Here is a tiny trained network, its code and every weight. The questions are about switching its units off for an input and a class, where a switched-off unit gives its printed mean instead of its output.

import numpy as np


def w(rows, s, z=0):
    codes = np.array(rows[::2]) - 128.0
    scale = np.full(codes.shape[1], s)
    scale[-1] = z or s
    return codes * scale


def norm(h):
    return h / np.sqrt((h * h).mean(-1, keepdims=True) + 1e-5)


def f(y):
    return np.maximum(y, 0)


def log_softmax(a):
    a = a - a.max(-1, keepdims=True)
    return a - np.log(np.exp(a).sum(-1, keepdims=True))


def net(x, mask):
    res = np.array(x, float).reshape(1, 6) / 4 @ E
    u = 0
    for l in range(4):
        y = f(norm(res) @ A[l][:, :-1].T + A[l][:, -1])
        res = res + np.where(mask[u : u + 10], y, B[l][:, -1]) @ B[l][:, :-1]
        u += 10
    return log_softmax(norm(res)[-1] @ U[:, :-1].T + U[:, -1])


A, B = {}, {}
E = w([
[1,105,116,114,85],'x0',
[119,144,162,109,177],'x1',
[139,144,81,34,115],'x2',
[137,111,78,140,63],'x3',
[170,80,217,103,107],'x4',
[110,58,160,145,208],'x5',
],0.0053)
A[0] = w([
[236,227,182,55,140,214],'0.n0',
[122,88,96,176,63,151],'0.n1',
[240,225,198,65,86,157],'0.n2',
[181,64,130,134,188,152],'0.n3',
[162,31,134,92,106,121],'0.n4',
[154,196,135,127,68,137],'0.n5',
[137,114,195,205,156,249],'0.n6',
[34,126,141,48,231,239],'0.n7',
[133,1,145,146,156,45],'0.n8',
[89,165,119,236,156,178],'0.n9',
],0.0069,0.0018)
B[0] = w([
[130,118,89,118,48,253],'0.n0',
[141,150,135,133,200,186],'0.n1',
[159,114,134,218,159,249],'0.n2',
[121,83,132,254,143,188],'0.n3',
[161,125,172,126,132,179],'0.n4',
[96,87,183,225,138,187],'0.n5',
[196,160,22,9,63,228],'0.n6',
[158,87,71,186,39,241],'0.n7',
[137,64,174,139,150,189],'0.n8',
[84,149,47,44,112,214],'0.n9',
],0.0053,0.0049)
A[1] = w([
[114,39,157,66,183,37],'1.n0',
[239,102,124,176,114,98],'1.n1',
[138,97,16,230,150,214],'1.n2',
[110,57,90,136,65,249],'1.n3',
[138,70,108,154,193,94],'1.n4',
[154,141,255,91,114,58],'1.n5',
[88,226,133,125,95,188],'1.n6',
[137,120,242,148,125,178],'1.n7',
[168,114,124,177,144,73],'1.n8',
[69,94,103,89,93,211],'1.n9',
],0.0078,0.0014)
B[1] = w([
[127,199,171,122,170,151],'1.n0',
[82,68,86,29,157,224],'1.n1',
[159,188,138,118,226,254],'1.n2',
[106,143,221,93,220,232],'1.n3',
[27,115,213,222,127,159],'1.n4',
[109,67,142,208,3,146],'1.n5',
[190,107,210,123,144,161],'1.n6',
[161,137,50,141,90,158],'1.n7',
[213,180,156,135,100,166],'1.n8',
[217,99,123,65,95,187],'1.n9',
],0.0044,0.0083)
A[2] = w([
[143,203,159,124,73,176],'2.n0',
[10,210,194,99,92,247],'2.n1',
[139,205,158,162,79,88],'2.n2',
[203,157,61,167,29,182],'2.n3',
[113,113,178,195,121,173],'2.n4',
[200,41,135,159,75,166],'2.n5',
[83,71,117,130,62,205],'2.n6',
[2,56,119,123,98,125],'2.n7',
[53,87,143,102,115,54],'2.n8',
[184,74,216,147,124,48],'2.n9',
],0.0079,0.0012)
B[2] = w([
[95,77,167,193,253,171],'2.n0',
[194,94,52,164,148,182],'2.n1',
[62,77,156,159,189,156],'2.n2',
[64,66,142,168,166,227],'2.n3',
[119,156,144,98,188,161],'2.n4',
[55,181,103,104,121,254],'2.n5',
[212,141,90,153,165,172],'2.n6',
[209,145,121,200,71,181],'2.n7',
[161,138,15,173,213,166],'2.n8',
[62,169,47,188,41,236],'2.n9',
],0.0061,0.0051)
A[3] = w([
[103,84,109,174,116,254],'3.n0',
[165,214,160,241,125,128],'3.n1',
[129,126,122,175,81,113],'3.n2',
[85,218,95,68,189,199],'3.n3',
[69,100,53,114,105,181],'3.n4',
[179,156,126,57,127,252],'3.n5',
[122,70,185,162,55,12],'3.n6',
[92,195,120,172,143,137],'3.n7',
[54,92,146,184,254,46],'3.n8',
[105,213,101,113,186,163],'3.n9',
],0.008,0.00094)
B[3] = w([
[167,102,255,66,252,206],'3.n0',
[187,132,89,9,50,184],'3.n1',
[102,191,32,103,221,168],'3.n2',
[81,149,108,85,23,197],'3.n3',
[149,132,172,66,130,204],'3.n4',
[158,56,238,77,203,157],'3.n5',
[22,157,67,221,7,154],'3.n6',
[67,81,119,90,158,173],'3.n7',
[123,146,169,128,125,254],'3.n8',
[29,39,124,132,7,198],'3.n9',
],0.0049,0.0071)
U = w([
[52,153,59,175,21,194],'0',
[255,129,41,171,155,101],'1',
[95,131,204,207,192,142],'2',
[101,117,126,74,128,126],'3',
[118,142,136,85,132,161],'4',
[135,128,143,71,103,146],'5',
[135,248,221,119,26,1],'6',
],0.0094,0.0059)

Each question gives the input, the list of numbers given to net, and the class t.
The units are the neurons (one row each of A and B). Each row of codes is followed by its name. A weight is (code - 128) times the scale printed after its matrix; where a second scale follows, it is the last column's (A, B and U).
mask holds one flag per neuron, layer by layer. A switched-off neuron (its flag False) gives its mean, the last column of its row in B, instead of its output. The means were averaged over made-up inputs and are rounded, as every weight is.
A unit's drop is (log p(t) with every unit on - log p(t) with that unit switched off) / (log p(t) with every unit on - log p(t) with every unit switched off).
The circuit of an input: a set's keep is (log p(t) with only the set's units on - log p(t) with every unit switched off) / (log p(t) with every unit on - log p(t) with every unit switched off). Starting from the 12 units with the biggest drops (on a tie, the unit counted first), units are removed one at a time, each time the one whose removal leaves the highest keep (on an exact tie, the one counted first), for as long as the keep stays at least 0.8.
circuit, biggest first: the units of the circuit, biggest drop first
k most important neurons: the k neurons with the biggest drops, biggest first
k most important neurons of layer l: the k neurons of layer l with the biggest drops, biggest first
input [-4,-6,2,-7,-8,2], class 0: circuit, biggest first	[3.n9 3.n3]
input [7,3,3,1,6,-4], class 1: circuit, biggest first	[2.n6 2.n8 2.n1 0.n6]
input [-3,-6,2,-5,-1,6], class 2: circuit, biggest first	[1.n4]
input [3,1,2,-7,7,5], class 0: circuit, biggest first	[3.n6 1.n5 2.n9]
input [-8,0,5,-7,7,5], class 1: circuit, biggest first	[0.n3 3.n0 2.n9 1.n7]
input [-6,-2,-4,0,8,2], class 0: circuit, biggest first	[3.n6 2.n9 1.n2]
input [-7,-4,-4,-6,5,6], class 1: 2 most important neurons of layer 0	[0.n6 0.n3]
input [-2,0,6,-6,0,-6], class 2: 2 most important neurons of layer 2	[2.n3 2.n9]
input [-6,-6,-2,7,7,-2], class 0: 2 most important neurons	[3.n6 2.n9]
input [-8,2,3,-3,8,1], class 0: 2 most important neurons	[3.n6 1.n5]
input [7,2,4,2,7,6], class 0: 3 most important neurons	[3.n6 2.n7 1.n2]
input [-5,2,-6,0,3,5], class 5: 2 most important neurons	[0.n6 2.n9]
input [3,-5,-5,4,2,-2], class 3: 2 most important neurons of layer 3	[3.n1 3.n7]
input [4,7,4,-3,1,7], class 2: 2 most important neurons	[2.n5 1.n3]
input [4,2,0,-5,-5,-6], class 2: 3 most important neurons	[1.n1 2.n0 1.n6]
input [8,1,3,-3,-7,4], class 1: most important neuron of layer 1	[1.n1]
input [1,0,4,3,8,-7], class 0: 2 most important neurons of layer 2	[2.n9 2.n8]
input [-3,2,7,-5,7,2], class 0: 2 most important neurons of layer 1	[1.n5 1.n2]
input [-2,-3,-1,-5,5,-7], class 2: 3 most important neurons of layer 2	[2.n3 2.n0 2.n2]
input [1,-2,-7,-4,-5,-4], class 5: most important neuron	[2.n9]
input [1,-5,-2,-5,6,-7], class 2: 2 most important neurons of layer 0	[0.n2 0.n8]
input [8,2,-7,5,7,-2], class 1: 2 most important neurons	[2.n6 2.n8]
input [4,3,-6,0,-4,-2], class 5: 3 most important neurons of layer 1	[1.n9 1.n6 1.n4]
input [8,-7,-7,-8,-5,-4], class 1: 3 most important neurons of layer 2	[2.n1 2.n7 2.n5]
